Below are the code and all the weights of a small trained network. Each question names an input and a target symbol and asks about switching units off, where a switched-off unit gives its printed mean instead of its output.

import numpy as np


def w(rows, s, z=0):
    codes = np.array(rows[::2]) - 128.0
    scale = np.full(codes.shape[1], s)
    scale[-1] = z or s
    return codes * scale


def f(y):
    return y / 2 * (1 + np.tanh(0.7978845608 * (y + 0.044715 * y**3)))


def softmax(a):
    e = np.exp(a - a.max(-1, keepdims=True))
    return e / e.sum(-1, keepdims=True)


def log_softmax(a):
    a = a - a.max(-1, keepdims=True)
    return a - np.log(np.exp(a).sum(-1, keepdims=True))


def net(x, mask):
    ids = ['αζθμτω'.index(c) for c in x.split()]
    T = len(ids)
    res = E[ids] + P[:T]
    u = 0
    for l in range(2):
        q, k, v = (res @ M[l].T for M in (Q, K, V))
        z = softmax(np.where(np.tri(T) > 0, q @ k.T / 4**0.5, -1e9)) @ v
        res = res + np.where(mask[u], z, O[l][:, -1]) @ O[l][:, :-1]
        u += 1
        y = f(res @ A[l][:, :-1].T + A[l][:, -1])
        res = res + np.where(mask[u : u + 16], y, B[l][:, -1]) @ B[l][:, :-1]
        u += 16
    return log_softmax(res[-1] @ U[:, :-1].T + U[:, -1])


Q, K, V, O, A, B = {}, {}, {}, {}, {}, {}
E = w([
[166,98,137,103,79,208,115,145,130,227,128,135],'α',
[202,129,162,151,82,128,92,127,80,132,74,66],'ζ',
[56,197,166,113,92,210,98,182,127,183,7,203],'θ',
[41,89,128,158,120,149,130,106,118,79,142,238],'μ',
[45,172,137,175,176,171,75,140,91,170,185,135],'τ',
[124,155,148,80,159,92,22,168,130,95,179,135],'ω',
],0.017)
P = w([
[109,181,75,117,88,142,153,72,215,122,119,148],'0',
[115,154,128,79,130,110,254,120,154,120,136,166],'1',
[132,130,147,111,146,83,216,116,137,143,127,182],'2',
[134,120,131,130,139,90,170,130,131,153,113,170],'3',
[142,103,113,136,160,99,143,129,143,160,92,159],'4',
[124,73,122,128,157,119,119,126,133,147,93,132],'5',
[104,57,109,137,157,121,106,128,137,141,80,117],'6',
[92,42,93,138,156,118,96,128,150,145,64,104],'7',
],0.012)
Q[0] = w([
[75,118,143,103,97,135,94,152,149,136,82,255],'0.h0',
[149,128,165,187,86,107,37,136,135,164,121,169],'0.h0',
[172,128,152,66,64,87,85,115,153,82,74,85],'0.h0',
[177,174,124,92,122,102,197,99,168,70,217,51],'0.h0',
],0.0062)
K[0] = w([
[80,158,106,74,170,94,93,177,141,80,163,142],'0.h0',
[197,79,117,100,129,15,121,129,84,148,114,171],'0.h0',
[153,253,172,66,58,157,129,29,148,99,77,137],'0.h0',
[141,195,185,155,75,102,245,84,217,166,166,107],'0.h0',
],0.0056)
V[0] = w([
[148,169,132,155,112,89,145,2,158,64,72,122],'0.h0',
[100,192,187,91,144,147,86,161,74,93,72,128],'0.h0',
[119,63,117,234,219,120,128,165,129,90,111,248],'0.h0',
[180,138,129,21,173,35,96,168,235,58,170,167],'0.h0',
],0.0055)
O[0] = w([
[87,61,139,162,108,120,157,172,130,43,138,159,2],'0.h0',
[157,68,117,216,116,170,140,248,102,179,157,104,236],'0.h0',
[85,124,94,110,79,67,149,132,165,223,192,37,240],'0.h0',
[73,100,1,152,159,131,126,98,19,59,139,106,144],'0.h0',
],0.0097,0.0027)
A[0] = w([
[103,114,82,234,156,115,84,137,114,145,111,62,2],'0.n0',
[149,90,149,120,206,111,121,86,26,136,139,119,50],'0.n1',
[168,49,161,145,133,94,117,116,42,102,91,45,138],'0.n2',
[76,98,64,201,144,131,74,5,153,121,138,102,34],'0.n3',
[81,94,113,200,121,157,92,100,70,120,51,114,178],'0.n4',
[173,193,207,198,105,176,151,192,72,114,195,105,164],'0.n5',
[137,94,129,26,139,120,236,149,74,189,105,67,123],'0.n6',
[85,211,158,146,123,126,144,106,176,151,136,131,95],'0.n7',
[232,104,115,126,96,119,120,132,129,161,159,159,161],'0.n8',
[131,119,199,36,224,69,112,183,104,110,175,116,177],'0.n9',
[79,109,80,94,183,97,50,214,132,87,101,65,154],'0.n10',
[140,152,66,232,159,109,170,114,2,129,174,83,138],'0.n11',
[155,165,92,141,226,140,138,196,49,127,86,140,84],'0.n12',
[201,145,160,96,62,15,217,110,131,105,157,93,238],'0.n13',
[94,75,120,89,75,174,242,166,48,141,154,172,233],'0.n14',
[125,106,162,87,183,62,89,119,161,195,60,112,199],'0.n15',
],0.0075,0.0023)
B[0] = w([
[156,76,141,98,150,202,107,136,67,119,139,82,221],'0.n0',
[76,101,109,96,128,111,110,96,129,221,99,56,157],'0.n1',
[63,66,119,175,172,168,137,128,38,215,89,174,175],'0.n2',
[133,11,181,162,137,168,170,165,80,142,155,142,185],'0.n3',
[150,66,108,93,203,117,142,155,105,124,171,120,217],'0.n4',
[66,161,115,143,221,141,137,141,151,149,78,140,187],'0.n5',
[119,163,80,179,59,110,135,80,46,87,137,170,172],'0.n6',
[126,154,98,184,154,187,165,68,173,166,110,48,220],'0.n7',
[96,168,188,102,140,122,137,149,80,223,74,243,165],'0.n8',
[61,191,104,114,108,96,121,222,179,120,79,128,198],'0.n9',
[78,137,151,48,93,151,119,147,127,114,150,154,251],'0.n10',
[81,197,228,67,237,77,153,38,170,178,88,183,226],'0.n11',
[95,140,153,123,122,143,60,103,153,155,103,77,197],'0.n12',
[52,101,158,173,186,105,106,150,3,109,58,102,141],'0.n13',
[110,152,89,184,138,13,129,96,166,201,105,140,211],'0.n14',
[61,113,129,90,38,118,154,210,132,97,190,124,255],'0.n15',
],0.0061,0.0058)
Q[1] = w([
[171,69,164,72,123,189,160,104,137,98,135,231],'1.h0',
[44,107,166,47,85,177,114,173,135,228,79,122],'1.h0',
[123,42,124,242,71,197,2,173,118,200,151,168],'1.h0',
[203,85,81,132,106,163,139,59,141,54,132,74],'1.h0',
],0.0065)
K[1] = w([
[142,97,132,148,107,154,107,157,96,130,81,98],'1.h0',
[99,103,129,56,152,110,2,231,82,123,156,116],'1.h0',
[96,81,133,58,105,29,116,167,152,197,127,108],'1.h0',
[223,109,155,221,55,152,164,74,75,138,78,193],'1.h0',
],0.0084)
V[1] = w([
[115,248,83,103,2,81,47,94,224,80,197,166],'1.h0',
[103,167,97,188,199,142,135,27,100,138,148,110],'1.h0',
[140,92,77,127,71,72,134,142,73,63,110,190],'1.h0',
[138,132,103,110,213,180,66,127,77,92,214,72],'1.h0',
],0.0055)
O[1] = w([
[188,185,90,76,166,2,84,157,133,122,196,135,203],'1.h0',
[102,41,116,63,50,107,121,175,82,124,158,79,113],'1.h0',
[155,179,148,141,64,120,75,45,158,148,77,94,2],'1.h0',
[169,180,100,40,165,111,230,93,129,127,43,78,203],'1.h0',
],0.0091,0.0073)
A[1] = w([
[127,156,117,103,119,115,86,117,68,147,139,55,132],'1.n0',
[120,130,182,73,140,119,125,117,154,112,95,111,52],'1.n1',
[197,83,151,115,102,93,154,61,81,109,109,94,134],'1.n2',
[113,177,95,109,143,196,99,146,107,108,107,182,165],'1.n3',
[147,101,137,193,116,157,25,131,129,137,171,143,3],'1.n4',
[169,98,120,110,157,194,156,46,78,156,117,128,27],'1.n5',
[135,122,143,97,83,142,92,179,86,171,147,110,135],'1.n6',
[68,149,154,108,107,154,127,133,78,164,137,128,170],'1.n7',
[196,175,98,110,113,119,52,156,77,127,82,58,82],'1.n8',
[62,75,164,120,193,134,2,145,115,84,146,108,115],'1.n9',
[125,86,175,124,92,172,129,157,106,90,62,154,105],'1.n10',
[135,182,121,170,124,57,185,125,236,146,162,91,57],'1.n11',
[197,166,143,146,154,73,70,91,107,108,149,165,105],'1.n12',
[129,154,252,156,148,117,183,139,196,124,82,170,48],'1.n13',
[154,103,177,152,132,71,122,164,143,138,157,155,106],'1.n14',
[214,20,161,148,139,100,83,129,87,27,85,161,217],'1.n15',
],0.0081,0.003)
B[1] = w([
[134,148,171,180,175,156,164,130,161,77,133,127,188],'1.n0',
[129,136,112,161,100,101,92,99,61,146,106,81,162],'1.n1',
[98,154,82,203,140,171,153,201,44,89,148,185,145],'1.n2',
[131,131,188,108,169,101,93,90,151,116,164,125,184],'1.n3',
[116,189,155,171,107,74,41,143,81,112,63,96,151],'1.n4',
[89,163,176,85,114,106,53,194,137,175,172,157,195],'1.n5',
[103,48,111,151,157,141,177,126,136,103,156,114,196],'1.n6',
[158,122,123,150,111,108,127,105,169,92,137,135,247],'1.n7',
[183,124,168,194,154,109,146,80,155,133,94,103,169],'1.n8',
[120,111,105,164,69,152,132,80,89,146,144,181,219],'1.n9',
[123,92,123,153,153,72,127,125,192,167,134,83,166],'1.n10',
[255,75,157,113,116,228,101,58,111,130,139,197,207],'1.n11',
[126,144,99,110,79,195,103,155,76,51,139,134,187],'1.n12',
[203,89,195,116,129,155,206,160,96,66,165,121,152],'1.n13',
[118,141,98,157,217,231,126,146,124,113,76,121,183],'1.n14',
[120,109,105,55,60,110,176,77,150,198,188,170,147],'1.n15',
],0.0073,0.011)
U = w([
[123,111,147,102,89,167,84,168,98,67,138,146,3],'α',
[156,93,146,154,102,153,140,93,175,135,108,106,139],'ζ',
[128,116,123,218,134,145,121,187,111,89,90,83,15],'θ',
[112,132,55,183,32,158,89,135,124,162,109,121,216],'μ',
[120,75,68,164,135,128,184,163,184,74,153,126,226],'τ',
[114,135,137,145,156,2,79,169,216,176,115,94,100],'ω',
],0.0064,0.0019)

Each question gives the input, a string of symbols that net reads in full, and the target symbol t.
The units are the heads (4 rows each of Q, K, V and O) and the neurons (one row each of A and B). Each row of codes is followed by its name. A weight is (code - 128) times the scale printed after its matrix; where a second scale follows, it is the last column's (O, A, B and U).
mask holds one flag per unit, layer by layer, with each layer's heads first. A switched-off unit (its flag False) gives its mean, the last column of its rows in O or B, instead of its output. The means were averaged over made-up inputs and are rounded, as every weight is.
A unit's drop is (log p(t) with every unit on - log p(t) with that unit switched off) / (log p(t) with every unit on - log p(t) with every unit switched off).
The circuit of an input: a set's keep is (log p(t) with only the set's units on - log p(t) with every unit switched off) / (log p(t) with every unit on - log p(t) with every unit switched off). Starting from the 12 units with the biggest drops (on a tie, the unit counted first), units are removed one at a time, each time the one whose removal leaves the highest keep (on an exact tie, the one counted first), for as long as the keep stays at least 0.8.
units of the circuit, in order: the units of the circuit, biggest drop first
unit that matters most: the unit with the biggest drop
k most important neurons: the k neurons with the biggest drops, biggest first
top k neurons in layer l: the k neurons of layer l with the biggest drops, biggest first
drop when u is switched off: that unit's drop, to one decimal
input ζ ω τ τ ω ω α τ, target α: unit that matters most : 1.n5
input μ α θ, target μ: units of the circuit, in order : [1.h0, 0.n14, 0.n11]
input μ ω α τ μ ω τ θ, target ω: units of the circuit, in order : [1.h0, 1.n11, 0.n10, 0.n9]
input ζ ζ ζ, target ζ: units of the circuit, in order : [0.h0, 1.h0, 1.n15, 1.n10]
input α θ θ, target θ: units of the circuit, in order : [1.h0, 0.h0, 1.n4, 1.n13]
input μ τ θ τ α, target τ: 2 most important neurons : [1.n6, 0.n7]
input μ τ α ω ω τ, target ω: units of the circuit, in order : [0.h0, 0.n11, 1.n11]
input ω ζ μ ζ τ τ τ τ, target ζ: top 3 neurons in layer 0 : [0.n10, 0.n7, 0.n4]
input ω ζ ω τ α τ μ α, target τ: 2 most important neurons : [0.n11, 1.n6]
input τ ζ α τ μ θ, target τ: 4 most important neurons : [0.n6, 0.n9, 1.n6, 0.n5]
input ω α ζ ζ ω ζ, target ω: 3 most important neurons : [0.n2, 1.n5, 1.n11]
input τ μ θ ζ, target μ: top 3 neurons in layer 1 : [1.n15, 1.n9, 1.n0]
input τ τ ω θ τ ζ, target θ: 2 most important neurons : [0.n9, 1.n12]
input ω ζ ζ, target θ: 3 most important neurons : [1.n2, 1.n13, 0.n3]
input ω ω μ, target ω: 3 most important neurons : [0.n11, 0.n14, 1.n5]
input θ ω τ, target ζ: unit that matters most : 1.n11
input ζ α τ μ ζ, target τ: 3 most important neurons : [0.n8, 0.n9, 0.n15]
input ω α α, target μ: 3 most important neurons : [1.n2, 0.n3, 0.n14]
input θ τ ω α ω θ ω τ, target α: 4 most important neurons : [1.n5, 0.n0, 0.n3, 1.n9]
input τ ω ω μ, target ω: 2 most important neurons : [0.n11, 0.n14]
input μ τ ω ω α τ, target ω: top 2 neurons in layer 1 : [1.n11, 1.n12]
input τ τ τ α ζ θ, target θ: 2 most important neurons : [0.n15, 1.n4]
input τ μ ω, target α: unit that matters most : 1.h0
input τ τ μ ζ μ, target μ: 2 most important neurons : [0.n11, 0.n7]
input μ μ ζ, target μ: 3 most important neurons : [1.n15, 1.n9, 0.n14]
input α α α, target α: drop when 0.n4 is switched off : 0.1
input μ ζ θ μ, target μ: unit that matters most : 1.h0
input τ τ μ α τ θ τ, target τ: drop when 0.h0 is switched off : 0.9
